Below is a small trained network, with its code and all its weights. Each question gives an input and a target symbol and asks what happens when units are switched off, that is, made to give their printed mean instead of their output.

import numpy as np


def w(rows, s, z=0):
    codes = np.array(rows[::2]) - 128.0
    scale = np.full(codes.shape[1], s)
    scale[-1] = z or s
    return codes * scale


def f(y):
    return np.maximum(y, 0)


def softmax(a):
    e = np.exp(a - a.max(-1, keepdims=True))
    return e / e.sum(-1, keepdims=True)


def log_softmax(a):
    a = a - a.max(-1, keepdims=True)
    return a - np.log(np.exp(a).sum(-1, keepdims=True))


def net(x, mask):
    ids = ['βγζηλμστφψ'.index(c) for c in x.split()]
    T = len(ids)
    res = E[ids] + P[:T]
    r = res
    for j in range(2):
        rows = slice(4 * j, 4 * j + 4)
        q, k, v = (r @ M[0][rows].T for M in (Q, K, V))
        z = softmax(np.where(np.tri(T) > 0, q @ k.T / 4**0.5, -1e9)) @ v
        o = O[0][rows]
        res = res + np.where(mask[j], z, o[:, -1]) @ o[:, :-1]
    y = f(res @ A[0][:, :-1].T + A[0][:, -1])
    res = res + np.where(mask[2:14], y, B[0][:, -1]) @ B[0][:, :-1]
    return log_softmax(res[-1] @ U[:, :-1].T + U[:, -1])


Q, K, V, O, A, B = {}, {}, {}, {}, {}, {}
E = w([
[86,139,191,184],'β',
[78,145,162,133],'γ',
[102,85,152,163],'ζ',
[85,215,162,86],'η',
[195,2,40,140],'λ',
[115,106,147,195],'μ',
[138,147,67,32],'σ',
[44,195,247,189],'τ',
[125,135,152,180],'φ',
[170,63,51,80],'ψ',
],0.0058)
P = w([
[157,135,183,237],'0',
[104,20,222,51],'1',
[4,124,99,145],'2',
[149,208,117,150],'3',
[100,25,208,66],'4',
[23,158,95,128],'5',
[164,182,89,120],'6',
[88,27,204,73],'7',
[40,165,128,90],'8',
[177,160,74,114],'9',
[79,28,199,85],'10',
[65,147,123,84],'11',
[141,114,114,150],'12',
],0.011)
Q[0] = w([
[245,139,183,90],'H0',
[192,87,213,114],'H0',
[193,119,217,146],'H0',
[231,185,159,149],'H0',
[151,191,87,184],'H1',
[194,146,120,197],'H1',
[137,147,107,84],'H1',
[133,31,218,121],'H1',
],0.011)
K[0] = w([
[63,92,213,88],'H0',
[85,124,199,93],'H0',
[71,83,192,165],'H0',
[63,76,138,164],'H0',
[149,154,90,76],'H1',
[81,101,24,116],'H1',
[91,114,145,97],'H1',
[161,69,147,252],'H1',
],0.013)
V[0] = w([
[48,146,148,74],'H0',
[118,59,128,131],'H0',
[31,139,147,179],'H0',
[43,195,156,179],'H0',
[70,128,94,12],'H1',
[193,62,98,153],'H1',
[147,74,94,97],'H1',
[65,172,158,65],'H1',
],0.011)
O[0] = w([
[129,89,212,10,134],'H0',
[201,81,146,204,181],'H0',
[186,201,227,107,172],'H0',
[172,242,171,12,133],'H0',
[136,26,254,219,3],'H1',
[60,74,145,53,150],'H1',
[81,42,247,82,99],'H1',
[141,107,169,232,83],'H1',
],0.0074,0.004)
A[0] = w([
[170,112,99,134,20],'N0',
[144,86,192,147,223],'N1',
[203,105,168,131,41],'N2',
[175,207,145,81,128],'N3',
[148,162,116,45,52],'N4',
[78,23,113,80,181],'N5',
[97,48,224,74,141],'N6',
[218,91,112,156,82],'N7',
[135,161,199,226,142],'N8',
[146,126,109,156,2],'N9',
[111,254,119,160,174],'N10',
[125,215,86,244,164],'N11',
],0.0093,0.0092)
B[0] = w([
[89,74,96,184,128],'N0',
[200,138,65,224,215],'N1',
[35,186,76,45,133],'N2',
[94,100,76,177,206],'N3',
[13,183,94,170,185],'N4',
[78,200,220,159,255],'N5',
[204,5,99,62,191],'N6',
[83,52,232,27,141],'N7',
[91,210,62,80,181],'N8',
[160,225,179,1,128],'N9',
[194,69,143,77,230],'N10',
[65,41,106,61,211],'N11',
],0.0085,0.0083)
U = w([
[188,130,2,147,181],'β',
[191,154,118,128,254],'γ',
[169,57,142,133,185],'ζ',
[130,82,185,70,103],'η',
[39,102,77,183,52],'λ',
[116,140,118,112,112],'μ',
[78,165,138,143,136],'σ',
[117,163,89,114,101],'τ',
[75,121,189,59,57],'φ',
[57,137,96,167,79],'ψ',
],0.0099,0.0069)

Each question gives the input, a string of symbols that net reads in full, and the target symbol t.
The units are the heads (4 rows each of Q, K, V and O) and the neurons (one row each of A and B). Each row of codes is followed by its name. A weight is (code - 128) times the scale printed after its matrix; where a second scale follows, it is the last column's (O, A, B and U).
mask holds one flag per unit, heads first, then neurons. A switched-off unit (its flag False) gives its mean, the last column of its rows in O or B, instead of its output. The means were averaged over made-up inputs and are rounded, as every weight is.
A unit's drop is (log p(t) with every unit on - log p(t) with that unit switched off) / (log p(t) with every unit on - log p(t) with every unit switched off).
The circuit of an input: a set's keep is (log p(t) with only the set's units on - log p(t) with every unit switched off) / (log p(t) with every unit on - log p(t) with every unit switched off). Starting from the 12 units with the biggest drops (on a tie, the unit counted first), units are removed one at a time, each time the one whose removal leaves the highest keep (on an exact tie, the one counted first), for as long as the keep stays at least 0.8.
circuit, biggest first: the units of the circuit, biggest drop first
unit that matters most: the unit with the biggest drop
top k neurons: the k neurons with the biggest drops, biggest first
heads that matter: for each layer, one digit per head in row order, 1 if its drop is at least 0.15 and else 0, layers parted by /
input λ λ τ λ η τ, target λ: unit that matters most : H0
input λ λ γ λ β β φ λ ζ τ γ, target φ: circuit, biggest first : (H1 N5)
input λ τ τ ζ ζ, target φ: circuit, biggest first : (H1 N5)
input σ τ λ γ ζ λ λ ζ λ τ η, target ζ: circuit, biggest first : (N6 H1)
input σ ζ ψ μ λ λ σ ζ τ η σ, target ζ: heads that matter : 01
input λ ψ λ λ λ σ, target λ: heads that matter : 11
input σ ζ λ ψ ψ β β μ σ λ ζ, target ζ: heads that matter : 01
input τ ζ σ ψ λ φ β γ, target β: heads that matter : 01
input λ β φ β φ σ τ λ σ σ γ, target φ: top 3 neurons : (N1 N5 N6)
input λ τ λ φ λ φ λ λ λ λ λ ψ, target λ: heads that matter : 10
input τ λ τ λ τ σ λ τ σ φ λ ζ λ, target ζ: circuit, biggest first : (H1 N4)
input λ μ λ ζ σ σ λ σ μ, target λ: heads that matter : 11
input λ ψ ψ λ γ σ λ λ ζ, target λ: heads that matter : 10
input σ ψ β λ σ ψ λ η, target ζ: circuit, biggest first : (N6 H0)
input λ σ τ σ τ τ β ψ λ σ τ, target φ: top 4 neurons : (N1 N6 N5 N4)
input λ η ψ ψ φ ζ ψ φ, target φ: circuit, biggest first : (H1 N1)
input η τ ζ λ λ λ, target λ: circuit, biggest first : (H0 N11)
input ψ φ γ ψ μ η λ μ β, target λ: circuit, biggest first : (H0)
input λ λ λ γ φ, target φ: heads that matter : 01
input τ λ η ψ σ σ β ζ, target β: heads that matter : 01
input τ σ η γ λ ψ η λ, target β: circuit, biggest first : (H1)
input ψ ζ ψ ψ λ σ λ φ μ λ τ φ, target λ: top 2 neurons : (N10 N11)
input σ λ γ ζ μ λ ψ ψ, target ζ: heads that matter : 11
